Below is a small trained network, with its code and all its weights. Each question gives an input and a target symbol and asks what happens when units are switched off, that is, made to give their printed mean instead of their output.

import numpy as np


def w(rows, s, z=0):
    codes = np.array(rows[::2]) - 128.0
    scale = np.full(codes.shape[1], s)
    scale[-1] = z or s
    return codes * scale


def softmax(a):
    e = np.exp(a - a.max(-1, keepdims=True))
    return e / e.sum(-1, keepdims=True)


def log_softmax(a):
    a = a - a.max(-1, keepdims=True)
    return a - np.log(np.exp(a).sum(-1, keepdims=True))


def net(x, mask):
    ids = ['ΣΩαβγηφ'.index(c) for c in x.split()]
    T = len(ids)
    res = E[ids] + P[:T]
    u = 0
    for l in range(3):
        r = res
        for j in range(2):
            rows = slice(3 * j, 3 * j + 3)
            q, k, v = (r @ M[l][rows].T for M in (Q, K, V))
            z = softmax(np.where(np.tri(T) > 0, q @ k.T / 3**0.5, -1e9)) @ v
            o = O[l][rows]
            res = res + np.where(mask[u + j], z, o[:, -1]) @ o[:, :-1]
        u += 2
    return log_softmax(res[-1] @ U[:, :-1].T + U[:, -1])


Q, K, V, O = {}, {}, {}, {}
E = w([
[168,65,201],'Σ',
[244,53,153],'Ω',
[196,73,198],'α',
[209,52,163],'β',
[147,82,239],'γ',
[203,53,162],'η',
[176,98,254],'φ',
],0.0075)
P = w([
[109,123,126],'0',
[245,120,89],'1',
[253,127,214],'2',
[101,69,107],'3',
[117,172,112],'4',
[193,106,146],'5',
[80,46,98],'6',
[127,190,96],'7',
[184,141,125],'8',
[59,31,92],'9',
[113,215,115],'10',
[170,145,95],'11',
[44,51,163],'12',
[120,215,110],'13',
],0.013)
Q[0] = w([
[128,193,1],'L0H1',
[170,61,116],'L0H1',
[150,179,133],'L0H1',
[145,75,88],'L0H2',
[196,132,111],'L0H2',
[199,95,117],'L0H2',
],0.015)
K[0] = w([
[198,220,155],'L0H1',
[53,144,105],'L0H1',
[106,156,123],'L0H1',
[73,111,156],'L0H2',
[88,79,132],'L0H2',
[51,134,6],'L0H2',
],0.012)
V[0] = w([
[5,99,231],'L0H1',
[220,141,169],'L0H1',
[177,119,147],'L0H1',
[196,138,89],'L0H2',
[136,218,151],'L0H2',
[119,47,63],'L0H2',
],0.014)
O[0] = w([
[184,106,165,254],'L0H1',
[139,255,133,209],'L0H1',
[138,194,101,202],'L0H1',
[177,112,13,151],'L0H2',
[118,128,105,33],'L0H2',
[115,67,155,145],'L0H2',
],0.009,0.0051)
Q[1] = w([
[124,7,212],'L1H1',
[87,255,140],'L1H1',
[49,93,91],'L1H1',
[246,187,216],'L1H2',
[4,143,82],'L1H2',
[116,113,131],'L1H2',
],0.01)
K[1] = w([
[139,248,197],'L1H1',
[151,65,113],'L1H1',
[189,153,158],'L1H1',
[179,207,79],'L1H2',
[204,90,130],'L1H2',
[86,109,142],'L1H2',
],0.013)
V[1] = w([
[104,96,78],'L1H1',
[245,25,9],'L1H1',
[196,38,129],'L1H1',
[74,170,180],'L1H2',
[185,76,138],'L1H2',
[99,126,155],'L1H2',
],0.011)
O[1] = w([
[51,60,121,2],'L1H1',
[3,153,219,102],'L1H1',
[139,126,204,188],'L1H1',
[122,94,119,151],'L1H2',
[204,200,237,131],'L1H2',
[161,94,115,78],'L1H2',
],0.0071,0.0048)
Q[2] = w([
[101,42,169],'L2H1',
[153,19,188],'L2H1',
[144,193,179],'L2H1',
[187,178,64],'L2H2',
[153,249,214],'L2H2',
[191,8,204],'L2H2',
],0.013)
K[2] = w([
[101,122,50],'L2H1',
[7,162,64],'L2H1',
[183,201,123],'L2H1',
[87,205,98],'L2H2',
[120,142,181],'L2H2',
[134,81,49],'L2H2',
],0.013)
V[2] = w([
[97,255,93],'L2H1',
[23,58,253],'L2H1',
[183,19,170],'L2H1',
[130,25,201],'L2H2',
[53,154,21],'L2H2',
[214,43,32],'L2H2',
],0.0083)
O[2] = w([
[57,220,105,161],'L2H1',
[194,76,254,98],'L2H1',
[93,81,140,133],'L2H1',
[62,91,62,147],'L2H2',
[136,202,108,7],'L2H2',
[123,154,94,153],'L2H2',
],0.0094,0.018)
U = w([
[156,40,97,70],'Σ',
[164,193,195,76],'Ω',
[152,109,140,77],'α',
[179,139,189,184],'β',
[115,40,2,126],'γ',
[151,123,175,61],'η',
[111,183,112,254],'φ',
],0.0071,0.0017)

Each question gives the input, a string of symbols that net reads in full, and the target symbol t.
The units are the heads (3 rows each of Q, K, V and O). Each row of codes is followed by its name. A weight is (code - 128) times the scale printed after its matrix; where a second scale follows, it is the last column's (O and U).
mask holds one flag per head, layer by layer. A switched-off head (its flag False) gives its mean, the last column of its rows in O, instead of its output. The means were averaged over made-up inputs and are rounded, as every weight is.
A unit's drop is (log p(t) with every unit on - log p(t) with that unit switched off) / (log p(t) with every unit on - log p(t) with every unit switched off).
The circuit of an input: a set's keep is (log p(t) with only the set's units on - log p(t) with every unit switched off) / (log p(t) with every unit on - log p(t) with every unit switched off). Starting from all 6 units, units are removed one at a time, each time the one whose removal leaves the highest keep (on an exact tie, the one counted first), for as long as the keep stays at least 0.8.
units of the circuit, in order: the units of the circuit, biggest drop first
most important unit: the unit with the biggest drop
which heads matter: for each layer, one digit per head in row order, 1 if its drop is at least 0.15 and else 0, layers parted by /
input γ η η φ α, target γ: units of the circuit, in order -> [L2H1 L0H2 L1H1]
input γ γ γ β φ γ φ φ φ β α, target γ: most important unit -> L1H2
input φ α φ η β γ β α Σ α γ β Σ α, target φ: units of the circuit, in order -> [L1H1 L0H2 L2H1 L0H1]
input Ω φ Ω γ γ β Ω α φ α η, target Ω: which heads matter -> 11 / 10 / 01
input γ φ φ η γ φ α Σ β φ γ η φ β, target γ: units of the circuit, in order -> [L0H2 L2H1 L1H1]
input η Σ φ φ γ φ Σ φ φ η φ φ Ω β, target η: which heads matter -> 10 / 11 / 11
input η φ γ φ γ β η γ η η, target β: units of the circuit, in order -> [L1H2 L1H1 L2H1]
input φ φ γ γ φ η η η β φ, target β: units of the circuit, in order -> [L1H1 L2H1 L0H1]
input η φ α β, target β: units of the circuit, in order -> [L1H1 L2H1]
input Σ α Σ β φ φ Ω β α γ γ γ Σ φ, target Σ: which heads matter -> 10 / 01 / 11
input Ω α β α γ γ γ φ Σ Ω φ φ γ Ω, target Ω: units of the circuit, in order -> [L0H1 L2H2]
input η η φ γ η γ η γ Ω γ, target β: which heads matter -> 00 / 11 / 10
input φ φ γ γ φ φ φ φ γ η γ γ β, target β: units of the circuit, in order -> [L1H1 L2H1 L0H1]
input Σ φ η α φ, target Σ: which heads matter -> 11 / 01 / 11
input η η φ φ φ β Σ φ φ Ω φ φ φ η, target η: most important unit -> L1H1
input φ γ η φ, target γ: units of the circuit, in order -> [L2H1 L1H1 L0H2]
input γ α φ η α Σ β β φ η γ φ γ, target β: units of the circuit, in order -> [L1H1 L2H1]
input φ φ Σ φ φ α φ φ β φ Σ, target φ: units of the circuit, in order -> [L1H1 L2H1 L0H2 L0H1]
input Σ φ φ γ φ γ Σ γ α η β, target Σ: which heads matter -> 01 / 01 / 11
input φ β φ α φ, target φ: most important unit -> L0H2
input γ η γ φ η β β η, target γ: which heads matter -> 01 / 11 / 11
